Here is a tiny trained network, its code and every weight. The questions are about switching its units off for an input and a target symbol, where a switched-off unit gives its printed mean instead of its output.

import numpy as np


def w(rows, s, z=0):
    codes = np.array(rows[::2]) - 128.0
    scale = np.full(codes.shape[1], s)
    scale[-1] = z or s
    return codes * scale


def f(y):
    return np.maximum(y, 0)


def softmax(a):
    e = np.exp(a - a.max(-1, keepdims=True))
    return e / e.sum(-1, keepdims=True)


def log_softmax(a):
    a = a - a.max(-1, keepdims=True)
    return a - np.log(np.exp(a).sum(-1, keepdims=True))


def net(x, mask):
    ids = ['Θζητφω'.index(c) for c in x.split()]
    T = len(ids)
    res = E[ids] + P[:T]
    r = res
    for j in range(3):
        rows = slice(2 * j, 2 * j + 2)
        q, k, v = (r @ M[0][rows].T for M in (Q, K, V))
        z = softmax(np.where(np.tri(T) > 0, q @ k.T / 2**0.5, -1e9)) @ v
        o = O[0][rows]
        res = res + np.where(mask[j], z, o[:, -1]) @ o[:, :-1]
    y = f(res @ A[0][:, :-1].T + A[0][:, -1])
    res = res + np.where(mask[3:7], y, B[0][:, -1]) @ B[0][:, :-1]
    return log_softmax(res[-1] @ U[:, :-1].T + U[:, -1])


Q, K, V, O, A, B = {}, {}, {}, {}, {}, {}
E = w([
[30,50,163,87],'Θ',
[149,61,111,127],'ζ',
[155,83,106,142],'η',
[98,190,193,167],'τ',
[170,80,84,126],'φ',
[3,171,73,149],'ω',
],0.016)
P = w([
[241,196,141,78],'0',
[77,165,197,12],'1',
[66,131,198,15],'2',
[78,112,160,55],'3',
[172,118,143,125],'4',
[171,111,140,158],'5',
[176,105,138,186],'6',
[175,92,137,206],'7',
[172,80,129,228],'8',
[119,70,128,255],'9',
[92,51,212,245],'10',
],0.0092)
Q[0] = w([
[168,30,82,105],'H1',
[104,205,173,116],'H1',
[146,143,68,70],'H2',
[159,172,216,159],'H2',
[132,90,199,5],'H3',
[152,45,102,133],'H3',
],0.015)
K[0] = w([
[153,206,176,95],'H1',
[136,88,46,166],'H1',
[140,209,139,90],'H2',
[95,116,79,172],'H2',
[84,135,158,4],'H3',
[202,123,172,69],'H3',
],0.013)
V[0] = w([
[102,135,249,151],'H1',
[122,122,91,183],'H1',
[141,158,144,93],'H2',
[125,222,120,128],'H2',
[114,199,133,132],'H3',
[175,109,177,169],'H3',
],0.014)
O[0] = w([
[18,220,168,43,254],'H1',
[255,172,96,234,83],'H1',
[54,46,200,168,137],'H2',
[26,73,89,191,131],'H2',
[119,82,95,179,193],'H3',
[138,77,229,70,101],'H3',
],0.0072,0.0059)
A[0] = w([
[100,146,153,180,4],'N1',
[241,155,72,176,71],'N2',
[60,2,164,129,98],'N3',
[81,225,77,92,136],'N4',
],0.0085,0.0017)
B[0] = w([
[209,118,146,207,191],'N1',
[8,111,43,94,177],'N2',
[130,146,106,95,245],'N3',
[144,156,160,196,255],'N4',
],0.011,0.0072)
U = w([
[198,216,81,128,26],'Θ',
[183,211,34,63,168],'ζ',
[185,163,66,130,66],'η',
[132,3,229,218,141],'τ',
[120,71,37,53,252],'φ',
[137,206,7,150,1],'ω',
],0.0069,0.0044)

Each question gives the input, a string of symbols that net reads in full, and the target symbol t.
The units are the heads (2 rows each of Q, K, V and O) and the neurons (one row each of A and B). Each row of codes is followed by its name. A weight is (code - 128) times the scale printed after its matrix; where a second scale follows, it is the last column's (O, A, B and U).
mask holds one flag per unit, heads first, then neurons. A switched-off unit (its flag False) gives its mean, the last column of its rows in O or B, instead of its output. The means were averaged over made-up inputs and are rounded, as every weight is.
A unit's drop is (log p(t) with every unit on - log p(t) with that unit switched off) / (log p(t) with every unit on - log p(t) with every unit switched off).
The circuit of an input: a set's keep is (log p(t) with only the set's units on - log p(t) with every unit switched off) / (log p(t) with every unit on - log p(t) with every unit switched off). Starting from all 7 units, units are removed one at a time, each time the one whose removal leaves the highest keep (on an exact tie, the one counted first), for as long as the keep stays at least 0.8.
circuit, biggest first: the units of the circuit, biggest drop first
unit that matters most: the unit with the biggest drop
top k neurons: the k neurons with the biggest drops, biggest first
which heads matter: for each layer, one digit per head in row order, 1 if its drop is at least 0.15 and else 0, layers parted by /
drop of u: that unit's drop, to one decimal
input ω η ω τ ω ω η φ Θ τ φ, target ζ: which heads matter -> 110
input η Θ τ τ ω ζ η ζ, target ζ: circuit, biggest first -> H1; H2
input τ φ τ φ ω τ ω τ τ ω ζ, target φ: which heads matter -> 001
input τ τ τ τ Θ Θ τ Θ ω τ ζ, target φ: which heads matter -> 101
input η ω τ τ τ τ τ τ τ ω, target τ: which heads matter -> 100
input τ τ η τ φ τ φ τ, target φ: unit that matters most -> N2
input η τ η η η Θ ω τ η Θ, target ζ: circuit, biggest first -> H2; H1
input ω τ ω ω ω ω ζ τ φ τ Θ, target φ: which heads matter -> 000
input τ τ ω, target ω: which heads matter -> 001
input ω τ ζ η τ τ ω ω ζ τ, target ω: circuit, biggest first -> H2; H1; N2
input ω τ τ, target τ: top 2 neurons -> N1; N2
input ζ τ ω ω ω η Θ η, target ζ: drop of H3 -> 0.1
input η η τ τ ω η φ ω ζ η ζ, target ζ: drop of H2 -> 0.3
input φ τ τ τ τ, target τ: drop of H2 -> 0.3
input ζ τ φ τ η ω τ τ τ Θ η, target ζ: circuit, biggest first -> H2
input τ ω ω, target ω: drop of H2 -> 0.1
